Each row has two labels, one from each of two sets.
24	4	3	-6	6	32	8	14	-6	0	13	7	-2	-29	-18	7	0	14	-7	-34	0	18	-2	-1	-21	20	-13	-9	-38	25	0	9	-22	22	-2	15	-25	11	-17	4	2	-19	-5 => (47) qc
-15	19	-6	7	-5	10	-3	16	-8	-4	-4	-25	18	-7	16	17	-18	-1	7	12	-6	5	2	11	-15	3	-3	8	-14	13	-1	-5	11	51	5	33	-15	-36	-4	-9	13	-16	18 => (54) qc
30	20	-27	-22	-7	43	-10	-27	-37	28	-10	35	10	-17	18	12	-37	-5	1	-10	5	41	39	1	-39	-8	12	-1	-9	-3	-39	17	-31	29	-52	40	-18	3	1	-12	-11	-27	-24 => (54) Qt
12	-6	7	-4	13	4	7	0	5	-8	-4	-19	11	-3	33	-7	-20	7	-2	-23	-14	8	7	-3	-49	22	8	-18	38	29	23	6	-20	16	-19	30	-13	-26	-13	-9	-4	-22	-15 => (56) qc
-8	23	2	4	-9	-4	-12	-10	-4	-2	12	15	-6	8	11	-2	1	-10	8	41	-9	15	16	-1	-7	-34	-3	-4	-30	-14	-8	12	15	38	13	2	-16	38	29	-11	-4	-20	-5 => (60) qc
24	17	-18	14	5	13	-17	11	9	13	7	-12	3	12	47	-9	-12	-28	6	26	-3	9	6	-16	-52	15	7	6	-19	20	22	34	-11	23	0	14	-1	-77	-12	9	12	-11	-42 => (60) Qt
40	0	-19	-24	-20	-6	15	-7	12	-5	-19	20	1	-36	22	17	4	-28	-13	-1	1	6	14	-10	-18	-27	13	40	7	2	-26	-9	7	23	2	38	-32	-27	3	-37	16	-11	-18 => (60) qc
-25	15	-22	-8	4	60	-4	34	5	-18	2	-2	19	-14	-26	24	-26	-40	-5	-29	4	2	-18	-11	-10	35	-17	-27	-19	24	-8	5	-2	2	23	12	7	-59	-42	4	3	-15	28 => (47) qc
-1	-5	-12	-7	-2	28	4	-10	-3	3	-6	3	-12	-32	-16	12	-52	15	-13	-13	-6	10	-8	-21	6	0	4	-15	13	3	-2	-6	-14	-1	7	19	-12	-11	-47	1	9	-13	11 => (54) qc
-6	9	-11	14	20	-26	11	-9	-10	23	1	-8	2	-14	-20	12	-9	0	7	-29	-18	15	-4	5	-6	23	6	-25	3	-2	2	-5	0	-16	11	7	24	0	-23	14	-7	4	11 => (54) Qt
10	19	0	-1	-46	6	11	-5	-10	-6	14	10	15	-5	-4	-6	-13	6	6	-13	4	29	5	-10	-18	26	13	12	-27	15	6	3	4	39	8	38	4	36	12	-16	-12	-1	-12 => (60) qc
-12	19	1	18	12	21	-10	1	-1	-6	11	-9	2	11	-19	-14	-10	10	-6	-33	-7	11	4	1	-10	30	3	-26	-19	32	-1	1	-5	10	21	3	21	-21	-3	21	-6	-14	12 => (54) qc
0	-8	-6	-21	7	11	1	-11	-17	10	-2	-9	20	-1	12	12	-2	18	-12	-3	-5	4	-2	-6	-17	27	-7	-19	-6	19	-2	1	-10	10	7	26	-13	11	-5	3	18	-22	9 => (57) qc
3	4	-26	4	-10	-22	-12	15	5	-11	8	-8	-7	-4	25	15	-20	-55	-8	24	-15	4	7	1	-30	-8	14	21	-8	3	-4	8	2	2	8	-5	-21	5	-1	-23	-15	6	-42 => (60) Qt
-5	-12	-2	-1	16	12	-36	6	-11	5	3	-6	17	9	15	1	-3	-9	8	5	5	-15	4	-7	-29	4	7	-34	10	-1	2	13	-34	-19	-8	5	-13	-15	13	13	1	-22	7 => (57) Qt
0	15	-17	-11	-1	29	-18	-21	-6	-11	5	5	4	-32	30	-5	-18	18	-9	24	14	20	10	-4	-34	26	11	13	-24	-12	-11	-2	-5	58	12	31	-12	11	16	-3	9	-31	-15 => (60) qc
18	25	6	3	-2	41	-2	-1	-13	9	-2	9	6	-9	10	-2	-9	-10	-1	28	1	28	8	-19	-6	8	-5	-7	-40	-3	17	12	-23	56	-9	23	-34	-34	7	26	-7	-5	-62 => (47) qc
-6	22	-5	3	14	14	2	-5	-1	-5	25	-14	10	23	-11	9	-20	-11	6	-16	-2	7	6	-14	-24	23	-2	-2	-28	13	16	8	15	-1	7	4	40	-41	-28	16	-29	-4	10 => (54) qc
-30	-14	-2	6	-18	-20	24	-17	-25	-11	-2	20	5	-3	-55	13	-23	12	-11	-28	19	23	16	4	20	67	7	23	-16	-7	-13	-9	44	6	37	19	27	77	16	-6	-3	-21	39 => (60) qc
20	11	-21	12	15	9	-20	1	-1	10	11	-9	20	-8	9	15	-31	-4	14	-36	4	14	4	-8	-20	15	-9	-3	7	29	9	3	-27	11	0	26	24	-21	-8	10	-15	-18	-4 => (54) Qt
-4	3	-8	3	7	-8	-12	-24	-12	-3	8	1	4	0	3	10	-32	13	-3	-20	-5	15	4	-17	-4	18	15	16	0	1	-5	-12	11	16	29	13	12	33	6	11	5	-34	8 => (56) qc
-8	15	1	10	11	17	-6	0	-6	5	1	4	3	-45	2	12	-20	-6	-8	-1	-16	13	5	-4	-11	-6	2	-4	-10	8	-1	1	-3	10	-4	25	-4	-36	-25	-1	4	-8	17 => (54) Qt
24	15	1	-10	16	35	4	-26	-30	12	-11	10	-1	1	19	-5	-14	16	-11	-6	-6	19	11	-13	-15	26	1	-34	-10	-6	2	7	-9	42	-7	24	-6	-62	-8	8	-6	-28	4 => (54) qc
3	6	-2	-9	15	47	-12	-1	-8	9	-5	10	-4	8	4	-5	-15	-7	1	-3	-4	14	7	-4	-37	11	-9	-28	-8	7	2	20	-20	14	2	22	-9	-31	-4	4	-4	-33	-14 => (57) Qt

Each row has two labels, one from each of two sets.
-28	2	-1	9	-4	3	-5	9	-17	17	-9	10	5	17	8	10	2	22	3	12	4	3	4	-7	-7	-6	-8	-11	-2	-6	-6	-14	-2	-14	1	6	-1	10	18	14	2	17	21 => U W
-17	-2	4	18	6	-6	-16	14	13	-2	-4	15	10	14	-5	23	7	12	7	13	-19	-10	-2	5	-3	-4	-10	7	-9	-2	1	-6	2	-15	26	-4	3	10	2	15	0	8	20 => U W
-27	6	-2	-1	-3	-7	-2	7	-32	23	4	2	11	17	1	2	-4	18	6	9	-3	-5	-4	-38	-4	0	-10	2	-11	-10	-3	-5	3	-22	-7	5	5	0	11	-4	1	-4	16 => U X
7	-6	4	27	0	-7	15	7	35	9	-1	8	3	0	4	15	13	6	0	1	-16	-6	-5	9	-2	-3	-14	2	-5	10	-10	-7	-4	-9	14	-1	7	-2	-13	10	4	2	7 => U M
-34	7	-11	3	8	-5	1	15	-17	12	-1	14	12	11	-8	16	4	26	-2	11	-36	-4	-12	6	-6	1	-22	17	-10	-27	-3	16	9	-18	0	2	3	9	20	-1	0	5	2 => U W
-54	15	-10	-2	3	-6	4	-3	-27	33	4	20	10	10	-2	3	-6	13	4	-8	-48	9	-23	-29	-2	-6	-13	2	-3	-12	-2	23	-4	-13	-20	6	15	-20	17	3	5	4	1 => Y W
-43	5	-14	-17	-2	4	-11	17	-44	30	0	1	13	10	-2	8	0	33	-48	2	-17	-1	1	-2	-1	-13	-14	6	-11	-44	-8	19	8	-27	14	2	6	-12	26	6	1	23	8 => U W
-15	2	4	21	11	-4	4	8	24	9	1	15	10	10	5	15	8	24	12	6	-19	-1	1	12	6	-1	-16	5	-10	0	2	4	-3	-7	10	-1	-1	5	-1	8	-3	6	7 => U M
-15	8	-6	20	8	-4	7	15	-15	22	3	12	2	15	-10	3	0	18	12	5	-43	-12	-13	-16	-8	4	-21	11	-7	-3	-1	-1	4	-29	6	10	18	9	7	3	5	3	12 => U W
-21	1	-9	12	10	-7	9	18	10	14	7	10	4	10	-3	11	-3	13	6	7	-37	1	-19	-20	-9	-4	-20	3	-13	7	6	-4	6	-11	1	1	15	2	-2	11	-9	-7	15 => U W
-25	3	-9	2	5	-1	-5	5	4	23	-1	16	8	6	-4	10	-4	21	15	-1	-22	3	-2	5	3	-5	-15	-3	-3	-18	-4	16	-1	-11	15	2	4	6	14	4	7	8	0 => U W
-26	1	-13	8	-1	-4	-4	6	-8	26	-3	11	25	-5	3	14	3	30	-3	6	-14	5	5	13	4	2	-10	11	-9	-9	3	-3	1	-18	11	-1	0	-15	4	0	9	24	6 => U X
-46	13	-6	-13	4	0	-12	7	-53	32	-1	0	12	7	-3	2	5	31	2	9	-8	3	4	-3	4	-5	-11	8	-14	-27	-4	-6	5	-28	2	5	0	-12	25	1	4	20	14 => U X
-3	3	-13	-26	6	1	-20	1	5	-21	-12	-7	9	6	-11	-1	-7	-9	12	-15	-17	5	2	15	4	-2	0	-8	7	-10	13	48	6	27	-5	-2	-13	18	15	-5	3	-13	-11 => J W
-28	16	-11	9	1	-2	4	12	-29	17	-5	10	12	-4	-8	6	9	18	7	8	-29	1	-9	2	-1	-6	-21	12	-13	-18	-4	6	7	-29	2	-11	15	-9	-1	2	0	9	6 => U W
1	-4	4	23	5	-14	0	8	24	4	-5	12	1	7	2	13	9	18	-2	16	-13	-5	-3	14	-5	-2	-10	4	-11	3	-1	0	1	-8	15	1	-1	0	-13	15	0	-1	13 => U M
-37	9	-12	-6	5	0	-4	12	-25	33	1	1	9	0	-9	7	4	29	1	8	-20	3	3	-2	1	-1	-16	-3	-2	-25	-10	8	2	-13	16	-2	1	-13	10	0	-2	27	4 => U W
-10	6	-2	9	11	-5	14	4	-7	14	1	19	-3	-4	-12	1	21	-16	-1	-7	2	-9	-17	-12	4	-8	0	9	-7	-16	-2	7	-1	-7	8	2	16	-11	5	10	1	27	11 => Y W
-33	7	-2	8	3	-3	-3	11	-9	19	0	11	9	18	6	14	0	18	12	5	-19	3	-4	-5	-3	-8	-20	5	-16	-5	-2	2	0	-9	3	2	11	5	15	2	-1	14	22 => U W
-28	4	-5	12	2	-4	-8	9	-12	10	-3	1	10	21	-6	13	-1	23	3	7	-27	-2	-14	-12	-7	-1	-18	15	-12	-10	5	2	1	-15	-1	5	8	-1	1	1	-4	-14	16 => U W
-37	3	0	18	6	-4	4	12	5	20	15	18	1	20	10	10	-3	31	6	13	-14	2	5	-30	-7	2	-16	11	-19	2	1	-18	-9	-25	-8	5	8	-1	0	2	9	-9	22 => U A
-35	4	-2	3	-1	-5	-1	7	-24	18	3	12	3	13	7	4	0	16	4	8	-16	7	0	-18	2	1	-12	9	-6	-5	0	8	-1	-12	-6	3	-10	7	9	-5	2	-4	16 => U W
-30	-1	-6	5	6	-9	-8	9	6	18	-2	15	11	10	2	15	8	18	-1	5	-9	0	-1	6	-8	-3	-8	7	-6	-18	0	-14	-6	-12	13	2	-2	-12	-2	-1	1	21	19 => U W
-34	2	-6	17	0	-8	0	12	7	11	0	14	9	16	-1	12	11	28	12	3	-24	-7	-7	-11	-1	-4	-18	6	-10	0	0	0	2	-19	1	1	8	-3	8	-8	-1	-9	16 => U W
-37	11	-3	-2	2	0	11	8	-34	29	-2	9	13	-9	-4	0	7	22	7	8	-19	4	0	-15	1	-10	-4	5	-13	-15	-10	-6	2	-28	3	-3	14	-13	6	1	3	11	10 => U W

Each row has two labels, one from each of two sets.
-1	38	5	3	3	-13	-2	27	1	-10	-7	3	-4	3	-4	-4	-6	13	11	4	-8	1	8	7	11	2	-12	7	19	6	4	-2	2	-8	-1	6	-8	2	-18	1	-3	-2	-1 => ms L
16	13	3	10	-15	-6	13	10	-5	-12	1	11	-1	-6	-9	-7	8	-5	10	-22	8	-2	-7	18	8	3	-16	-6	10	-1	-6	5	18	-2	13	13	-16	11	-22	-9	-12	0	-5 => bd Q
1	29	6	0	0	-3	2	7	9	4	-5	7	-1	3	-6	-3	10	-1	25	-16	5	1	-12	4	5	-1	-1	5	16	-2	4	1	-12	-13	15	0	-24	1	-2	-8	0	-3	-9 => ms Q
26	2	0	-15	-14	-7	11	19	2	-16	-4	0	-21	24	-5	18	5	18	-6	-1	-12	12	13	0	1	10	2	25	18	5	6	1	4	-2	-15	4	9	-6	7	19	5	-3	2 => bd L
11	20	9	-13	-10	-5	9	10	3	-8	-2	-5	-6	17	0	7	3	19	3	-9	3	3	7	14	4	13	2	22	13	8	2	-3	-21	-4	-5	9	-6	0	-5	3	13	2	-1 => bd L
4	10	7	-12	-7	-16	3	11	10	8	3	-5	-5	10	4	-4	7	15	3	-10	-6	5	14	0	-18	-15	-7	14	-13	26	3	-8	-10	-7	-18	5	2	1	0	15	18	-8	0 => ms Q
22	35	2	-8	-9	1	5	36	9	-23	1	6	-11	17	1	2	-6	14	11	-4	-7	4	20	10	12	10	-10	14	15	3	4	-7	-6	15	-2	13	6	7	-4	-7	-3	-4	-6 => bd L
-4	28	2	6	2	0	3	28	17	-48	0	-4	4	8	5	0	8	21	-8	22	-4	9	12	0	-8	15	-2	17	5	-2	5	-10	-4	-10	-11	0	5	0	-4	-3	12	-12	5 => ms L
